Below is a small trained network, with its code and all its weights. Each question gives an input and a target symbol and asks what happens when units are switched off, that is, made to give their printed mean instead of their output.

import numpy as np


def w(rows, s, z=0):
    codes = np.array(rows[::2]) - 128.0
    scale = np.full(codes.shape[1], s)
    scale[-1] = z or s
    return codes * scale


def norm(h):
    return h / np.sqrt((h * h).mean(-1, keepdims=True) + 1e-5)


def f(y):
    return y / 2 * (1 + np.tanh(0.7978845608 * (y + 0.044715 * y**3)))


def softmax(a):
    e = np.exp(a - a.max(-1, keepdims=True))
    return e / e.sum(-1, keepdims=True)


def log_softmax(a):
    a = a - a.max(-1, keepdims=True)
    return a - np.log(np.exp(a).sum(-1, keepdims=True))


def net(x, mask):
    ids = ['αβδεζηθμξπφψω'.index(c) for c in x.split()]
    T = len(ids)
    res = E[ids] + P[:T]
    r = norm(res)
    for j in range(3):
        rows = slice(2 * j, 2 * j + 2)
        q, k, v = (r @ M[0][rows].T for M in (Q, K, V))
        z = softmax(np.where(np.tri(T) > 0, q @ k.T / 2**0.5, -1e9)) @ v
        o = O[0][rows]
        res = res + np.where(mask[j], z, o[:, -1]) @ o[:, :-1]
    y = f(norm(res) @ A[0][:, :-1].T + A[0][:, -1])
    res = res + np.where(mask[3:27], y, B[0][:, -1]) @ B[0][:, :-1]
    return log_softmax(norm(res)[-1] @ U[:, :-1].T + U[:, -1])


Q, K, V, O, A, B = {}, {}, {}, {}, {}, {}
E = w([
[202,126,145,59,142,163,176,159],'α',
[179,131,112,151,254,148,49,169],'β',
[155,130,150,107,92,170,59,179],'δ',
[201,122,65,164,76,101,51,96],'ε',
[138,54,127,122,94,185,82,143],'ζ',
[186,123,173,77,123,60,91,45],'η',
[206,175,79,124,143,163,33,172],'θ',
[125,111,199,74,61,115,172,137],'μ',
[143,79,105,118,29,200,184,59],'ξ',
[194,157,209,161,238,106,67,70],'π',
[105,162,167,136,130,225,134,116],'φ',
[176,184,92,197,71,127,126,122],'ψ',
[67,125,56,64,125,66,126,110],'ω',
],0.011)
P = w([
[118,218,154,93,144,255,14,20],'0',
[68,237,139,125,132,172,79,84],'1',
[74,201,135,117,132,145,96,106],'2',
[82,180,138,118,145,117,119,125],'3',
[98,150,133,107,157,108,139,153],'4',
[104,123,130,111,157,80,151,173],'5',
[121,102,119,108,170,67,159,187],'6',
[140,93,135,109,172,71,160,157],'7',
],0.0042)
Q[0] = w([
[218,183,132,156,174,156,54,110],'H1',
[83,53,53,109,122,170,175,143],'H1',
[73,32,49,94,114,227,128,128],'H2',
[140,159,123,219,140,2,81,106],'H2',
[141,117,155,188,136,40,112,58],'H3',
[112,70,128,40,47,183,180,119],'H3',
],0.006)
K[0] = w([
[53,69,54,61,161,71,152,195],'H1',
[170,112,203,178,151,255,188,92],'H1',
[97,132,94,89,143,204,67,43],'H2',
[146,98,29,68,87,96,137,166],'H2',
[153,140,240,163,148,157,83,107],'H3',
[69,114,49,111,116,88,142,115],'H3',
],0.0064)
V[0] = w([
[171,175,199,193,143,211,131,25],'H1',
[57,146,52,64,158,119,104,2],'H1',
[65,83,32,128,94,76,29,30],'H2',
[184,190,35,167,89,55,179,111],'H2',
[41,142,56,5,175,71,171,210],'H3',
[73,215,93,89,181,120,103,34],'H3',
],0.0037)
O[0] = w([
[223,156,125,254,157,53,137,130,250],'H1',
[162,38,104,85,215,172,199,79,187],'H1',
[115,81,98,176,91,18,54,118,105],'H2',
[192,209,138,63,114,216,116,137,78],'H2',
[217,100,94,124,207,104,81,48,4],'H3',
[50,96,28,5,112,123,209,154,238],'H3',
],0.0044,0.0034)
A[0] = w([
[166,115,224,116,119,115,107,231,168],'N1',
[97,145,43,25,92,193,51,52,147],'N2',
[173,108,61,77,127,103,151,3,253],'N3',
[45,170,189,163,94,147,192,66,191],'N4',
[158,170,126,146,170,97,87,125,87],'N5',
[72,140,102,114,153,119,131,70,145],'N6',
[65,106,194,144,136,86,121,139,113],'N7',
[169,154,56,126,118,151,102,116,149],'N8',
[162,168,149,100,127,182,154,173,111],'N9',
[189,146,100,91,80,179,43,183,168],'N10',
[4,124,61,49,135,144,135,65,123],'N11',
[210,93,86,35,155,140,192,178,175],'N12',
[173,118,150,135,149,113,95,26,155],'N13',
[132,84,159,95,41,69,178,139,152],'N14',
[156,145,181,73,154,150,55,78,172],'N15',
[137,38,95,105,158,52,153,80,178],'N16',
[164,207,126,159,139,124,46,152,144],'N17',
[155,19,68,107,101,134,123,132,240],'N18',
[117,81,68,161,16,136,122,74,93],'N19',
[140,103,180,101,113,214,73,165,180],'N20',
[113,43,73,26,178,55,160,104,114],'N21',
[78,92,122,87,221,145,126,184,165],'N22',
[133,131,222,51,176,116,193,168,127],'N23',
[80,56,96,195,135,59,54,141,212],'N24',
],0.006,0.0022)
B[0] = w([
[145,123,73,205,111,129,158,66,211],'N1',
[105,143,171,112,183,46,150,169,153],'N2',
[118,188,167,105,158,107,129,254,199],'N3',
[114,37,111,85,193,149,117,165,189],'N4',
[191,123,55,115,72,145,122,140,167],'N5',
[138,107,143,117,90,132,133,175,141],'N6',
[139,85,129,113,84,153,182,83,160],'N7',
[74,150,130,54,173,93,66,91,140],'N8',
[138,170,147,169,159,88,153,56,157],'N9',
[53,86,152,154,135,82,157,78,163],'N10',
[163,182,141,162,87,79,160,226,144],'N11',
[115,163,192,104,188,149,80,49,193],'N12',
[140,134,126,133,102,106,180,204,192],'N13',
[182,106,49,92,159,111,135,100,198],'N14',
[75,103,97,139,85,77,156,125,208],'N15',
[101,139,212,100,218,132,164,166,187],'N16',
[148,63,78,105,106,148,177,129,190],'N17',
[145,147,223,110,145,128,123,91,164],'N18',
[223,125,143,96,88,184,123,183,151],'N19',
[91,182,140,165,135,67,155,158,161],'N20',
[116,132,187,120,181,95,180,189,199],'N21',
[112,74,150,110,70,179,86,205,174],'N22',
[114,155,104,65,82,121,93,72,255],'N23',
[179,109,227,86,113,136,69,32,159],'N24',
],0.0046,0.005)
U = w([
[119,255,164,97,177,196,123,49,65],'α',
[149,78,56,111,187,182,63,158,171],'β',
[52,128,144,226,97,70,161,117,108],'δ',
[183,155,124,73,70,76,30,150,51],'ε',
[154,102,220,171,71,166,94,103,110],'ζ',
[96,174,162,101,150,56,185,223,184],'η',
[71,150,34,113,169,69,65,106,43],'θ',
[99,73,69,52,98,142,193,84,168],'μ',
[200,111,139,101,103,214,190,202,89],'ξ',
[215,115,94,213,210,91,188,110,163],'π',
[73,109,156,153,203,201,198,150,194],'φ',
[165,222,61,136,73,167,135,142,228],'ψ',
[116,134,116,143,140,127,133,154,5],'ω',
],0.0066,0.0026)

Each question gives the input, a string of symbols that net reads in full, and the target symbol t.
The units are the heads (2 rows each of Q, K, V and O) and the neurons (one row each of A and B). Each row of codes is followed by its name. A weight is (code - 128) times the scale printed after its matrix; where a second scale follows, it is the last column's (O, A, B and U).
mask holds one flag per unit, heads first, then neurons. A switched-off unit (its flag False) gives its mean, the last column of its rows in O or B, instead of its output. The means were averaged over made-up inputs and are rounded, as every weight is.
A unit's drop is (log p(t) with every unit on - log p(t) with that unit switched off) / (log p(t) with every unit on - log p(t) with every unit switched off).
The circuit of an input: a set's keep is (log p(t) with only the set's units on - log p(t) with every unit switched off) / (log p(t) with every unit on - log p(t) with every unit switched off). Starting from the 12 units with the biggest drops (on a tie, the unit counted first), units are removed one at a time, each time the one whose removal leaves the highest keep (on an exact tie, the one counted first), for as long as the keep stays at least 0.8.
circuit, biggest first: the units of the circuit, biggest drop first
most important unit: the unit with the biggest drop
k most important neurons: the k neurons with the biggest drops, biggest first
heads that matter: for each layer, one digit per head in row order, 1 if its drop is at least 0.15 and else 0, layers parted by /
drop of u: that unit's drop, to one decimal
input ψ ω θ ζ, target η: most important unit	H3
input π ζ η ψ η δ μ θ, target θ: heads that matter	100
input ψ α π φ μ μ π η, target η: circuit, biggest first	N3; N21
input π ψ μ φ π π α π, target α: circuit, biggest first	H2; N23; H1
input π π π α π ω ε, target η: circuit, biggest first	H1; N2; N3
input μ μ π π μ η μ ξ, target ξ: circuit, biggest first	N19; N3
input π ψ δ ε ω ζ ε, target η: 2 most important neurons	N2; N3
input ω α π π ψ η ψ, target α: heads that matter	110
input π π α π π ε ω ψ, target η: heads that matter	100
input ψ μ μ η, target η: circuit, biggest first	N3; N13
input μ β π, target π: heads that matter	000
input ψ μ π μ μ μ π, target μ: heads that matter	110
input π α π ψ η π α π, target α: 3 most important neurons	N23; N14; N21
input π ζ ψ π ψ ζ ξ δ, target δ: 2 most important neurons	N10; N20
input ψ π π μ, target μ: 2 most important neurons	N4; N23
input ψ π π μ η μ π, target μ: 2 most important neurons	N23; N3
input π δ μ ζ, target ζ: most important neuron	N24
input β π π, target π: drop of H1	0.4
input π π μ μ δ, target δ: drop of N10	0.1
input π ω π ψ, target η: drop of H1	1.8
